Each row has a name. After each piece below comes the name of the row it's from, unless a question asks for something else. Each question is about the rows just above it. Some pieces are copies with a little noise. Places in a row count from 0.

pezos: [ -6  -7   3 -10  -2   4   2   5   5 -10   3   1   0   4  -1  -1  20  23
   2  17  -9  -2   0]
kup: [ -8 -15  -9   3 -12   4  -2  12   5 -23   5   4 -12  -1  -7 -16   9   5
 -25   3 -13  -1 -20]
daku: [ -8 -15  -9   3 -12   4  -2  12   5 -23   5   4 -14  -1  -7 -16   9   5
 -25   3 -13  -1 -20]
Navez: [  8 -31 -19 -55 -28  -3 -29   8  -5 -29  -5   3 -12 -22 -22   6   6  11
   1   1  10   0  -6]
fero: [ -6  -7   3 -10  -2   4   2   5   5 -12   3   1   0   4  -1  -1  20  23
   2  17  -9  -2   0]
kizem: [  4   4  -2  -9  -1  -1  -3   4  -2   8  -1  -1  -2  -2  -3   3   3 -54
   1   0   5 -10  -1]
[ -6  -7   3 -10  -2   4   2   5   5 -12   3   1   0   4  -1  -1  20  23
   2  17  -9  -2   0]
fero
[ -8 -15  -9   3 -12   4  -2  12   5 -23   5   4 -14  -1  -7 -16   9   5
 -25   3 -13  -1 -20]
daku

Mifim: [ 0 11  1  0  3  0  0  0  0  1 -1  1 -1  1  4  0  2  2  5 -2  0 -5  4 -3
 -3  1  0  0  0 -2 -3  0  2 -1 -1 -2]
suru: [ -1 -23   8 -17  11  -6  13  11  -1   7   6   9   5   8   3   9  18   6
  16  -8  12  -4  -2  -4  -1  -6 -16   3  -1  -9 -13  17  10 -11   5 -13]
baga: [ 0  4 -2 -1  3 -1  2  4 -1 -3  0  3 -5  3  1  1  1  4  0 -3  0  0  2 -2
 -2  3 -2 -1  3 -2 -3  6  4 -2  0  3]
Zorek: [ -1 -22   7 -19   6 -10   8   9  -1   6  13   6   3   6   5  15  14   6
  16  -7   9  -2   1  -6  -7  -6 -20   2   4  -2 -13  19   8  -9   6  -9]
nul: [ 0  8  1 -3  3  0  7  5 -1  1  6  8  1  2 -6  2  3  0  4 -1  6  1 -1 -7
 -2 -3 -6 -1  2 -5 -2  6  3 -7  0 -3]
Dopuz: [ 0 -4  1 -2  0  2  1 -1  3  4 -1  1 -1  2 -1  2 -1  2  0 -1  7  1  3  3
  4  3 -3 -1  1 -3 -1  2  1 -1  3  0]
nidib: [  0 -12 -11  26 -13   9 -16 -14   0 -11 -11 -15  -3 -11   2 -15 -21  -8
 -20  12 -12   1  -3  12   8   9  30  -9   4   8  16 -30 -11  10  -5  17]
visag: [ 0  3 -3  3  0  3  1 -5 -4 -4 -2 -1 -2 -5  1 -4 -1  0 -3  0 -2  3 -3  3
 -1  3  7  1  0  0 -1 -1 -3  6 -2  0]
nize: [  0  -2  14 -37  -7 -16  20  20  -1  18  17  23  11  11  -2  18  25   5
  27 -15  12   5   2 -16  -7 -11 -41  10   2  -7 -17  39   9 -13   9 -26]
niz: [ 1 12  0  5 -1  0  2 -2  2 -3  0 -4  4 -5 -1  4 -3  2 -2  0 -2 -1  1  1
 -4  2  7  1 -2  3  3 -1 -1  2  2 -2]
Print row Dopuz.
[ 0 -4  1 -2  0  2  1 -1  3  4 -1  1 -1  2 -1  2 -1  2  0 -1  7  1  3  3
  4  3 -3 -1  1 -3 -1  2  1 -1  3  0]
Every place of [-3] in Mifim:
23 24 30
[ -1 -22   7 -19   6 -10   8   9  -1   6  13   6   3   6   5  15  14   6
  16  -7   9  -2   1  -6  -7  -6 -20   2   4  -2 -13  19   8  -9   6  -9] is in which row?
Zorek

